Below is a small trained network, with its code and all its weights. Each question gives an input and a class and asks what happens when units are switched off, that is, made to give their printed mean instead of their output.

import numpy as np


def w(rows, s, z=0):
    codes = np.array(rows[::2]) - 128.0
    scale = np.full(codes.shape[1], s)
    scale[-1] = z or s
    return codes * scale


def f(y):
    return y / 2 * (1 + np.tanh(0.7978845608 * (y + 0.044715 * y**3)))


def log_softmax(a):
    a = a - a.max(-1, keepdims=True)
    return a - np.log(np.exp(a).sum(-1, keepdims=True))


def net(x, mask):
    res = np.array(x, float).reshape(1, 7) / 4 @ E
    y = f(res @ A[0][:, :-1].T + A[0][:, -1])
    res = res + np.where(mask, y, B[0][:, -1]) @ B[0][:, :-1]
    return log_softmax(res[-1] @ U[:, :-1].T + U[:, -1])


A, B = {}, {}
E = w([
[130,116,121,127,122,127],'x0',
[177,46,255,97,170,72],'x1',
[197,193,162,42,14,151],'x2',
[121,143,136,123,137,128],'x3',
[122,100,105,108,117,119],'x4',
[225,165,63,99,237,144],'x5',
[128,129,129,128,129,128],'x6',
],0.011)
A[0] = w([
[83,98,125,129,74,111,2],'neuron 1',
[86,114,150,123,97,128,49],'neuron 2',
[109,154,149,121,144,139,54],'neuron 3',
[165,165,162,63,95,145,184],'neuron 4',
[203,42,197,159,138,119,108],'neuron 5',
[182,88,212,96,159,86,86],'neuron 6',
[97,179,31,156,91,154,119],'neuron 7',
[191,170,81,52,177,87,62],'neuron 8',
[33,145,192,149,83,89,12],'neuron 9',
[98,165,127,89,139,76,23],'neuron 10',
[143,169,167,88,49,139,148],'neuron 11',
[51,80,117,188,216,142,168],'neuron 12',
[52,91,117,187,207,99,161],'neuron 13',
[172,160,106,72,200,161,58],'neuron 14',
[192,136,85,122,194,128,45],'neuron 15',
[102,191,71,152,104,210,78],'neuron 16',
[197,182,156,28,95,180,147],'neuron 17',
[111,112,140,191,197,113,128],'neuron 18',
[160,140,152,91,51,150,156],'neuron 19',
[212,135,79,172,158,104,28],'neuron 20',
[12,128,189,175,35,104,49],'neuron 21',
[92,155,57,175,117,155,109],'neuron 22',
[111,101,200,64,189,73,89],'neuron 23',
],0.011,0.0025)
B[0] = w([
[187,134,165,158,145,171,167],'neuron 1',
[147,95,134,174,171,165,158],'neuron 2',
[122,145,128,137,150,129,125],'neuron 3',
[145,160,97,150,64,82,204],'neuron 4',
[18,188,176,55,129,149,205],'neuron 5',
[45,174,195,32,111,178,212],'neuron 6',
[46,147,201,42,109,180,229],'neuron 7',
[121,62,122,189,208,154,197],'neuron 8',
[186,48,123,168,182,213,205],'neuron 9',
[109,119,159,141,153,90,122],'neuron 10',
[174,144,60,135,136,32,211],'neuron 11',
[181,194,41,161,25,38,234],'neuron 12',
[168,185,61,163,70,3,230],'neuron 13',
[152,69,137,219,214,221,189],'neuron 14',
[173,64,137,175,199,194,185],'neuron 15',
[74,182,228,48,104,151,217],'neuron 16',
[178,142,47,156,79,17,240],'neuron 17',
[160,152,98,165,47,97,191],'neuron 18',
[110,142,24,180,75,88,202],'neuron 19',
[162,79,138,150,184,164,170],'neuron 20',
[209,1,129,164,231,208,248],'neuron 21',
[55,224,206,80,95,172,204],'neuron 22',
[45,177,195,64,80,171,197],'neuron 23',
],0.0074,0.014)
U = w([
[155,189,36,173,40,3,247],'0',
[12,202,214,14,89,184,96],'1',
[178,38,125,209,210,214,47],'2',
],0.013,0.0013)

Each question gives the input, the list of numbers given to net, and the class t.
The units are the neurons (one row each of A and B). Each row of codes is followed by its name. A weight is (code - 128) times the scale printed after its matrix; where a second scale follows, it is the last column's (A, B and U).
mask holds one flag per neuron, in row order. A switched-off neuron (its flag False) gives its mean, the last column of its row in B, instead of its output. The means were averaged over made-up inputs and are rounded, as every weight is.
A unit's drop is (log p(t) with every unit on - log p(t) with that unit switched off) / (log p(t) with every unit on - log p(t) with every unit switched off).
unit that matters most: the unit with the biggest drop
k most important neurons: the k neurons with the biggest drops, biggest first
drop of u: that unit's drop, to one decimal
input [-3,1,-4,7,-3,4,6], class 0: 4 most important neurons	[neuron 21; neuron 12; neuron 13; neuron 9]
input [-7,3,7,-2,-2,-7,-1], class 0: unit that matters most	neuron 11
input [2,-7,6,-4,8,-3,-3], class 1: 2 most important neurons	[neuron 7; neuron 16]
input [-7,4,-6,0,-5,6,-2], class 0: 4 most important neurons	[neuron 12; neuron 13; neuron 21; neuron 18]
input [8,0,-5,-8,0,5,4], class 0: 3 most important neurons	[neuron 12; neuron 21; neuron 13]
input [3,3,8,3,6,-7,-8], class 0: 2 most important neurons	[neuron 11; neuron 19]
input [-3,-1,-4,6,6,-5,2], class 2: 2 most important neurons	[neuron 21; neuron 9]
input [4,-7,-5,5,4,-7,4], class 1: 4 most important neurons	[neuron 22; neuron 7; neuron 16; neuron 14]
input [1,0,2,4,2,3,-8], class 2: 2 most important neurons	[neuron 12; neuron 13]
input [3,-6,4,6,-4,-5,-1], class 1: 2 most important neurons	[neuron 16; neuron 7]
input [6,1,6,3,1,-7,4], class 2: 4 most important neurons	[neuron 21; neuron 9; neuron 12; neuron 13]
input [-4,2,-5,-4,5,-6,3], class 2: drop of neuron 21	4.2
input [3,-3,-7,-5,1,-8,-8], class 2: drop of neuron 1	0.1
input [-4,-5,3,-2,-8,4,-6], class 1: drop of neuron 16	0.1
input [5,5,4,-8,-7,7,-4], class 2: most important neuron	[neuron 14]
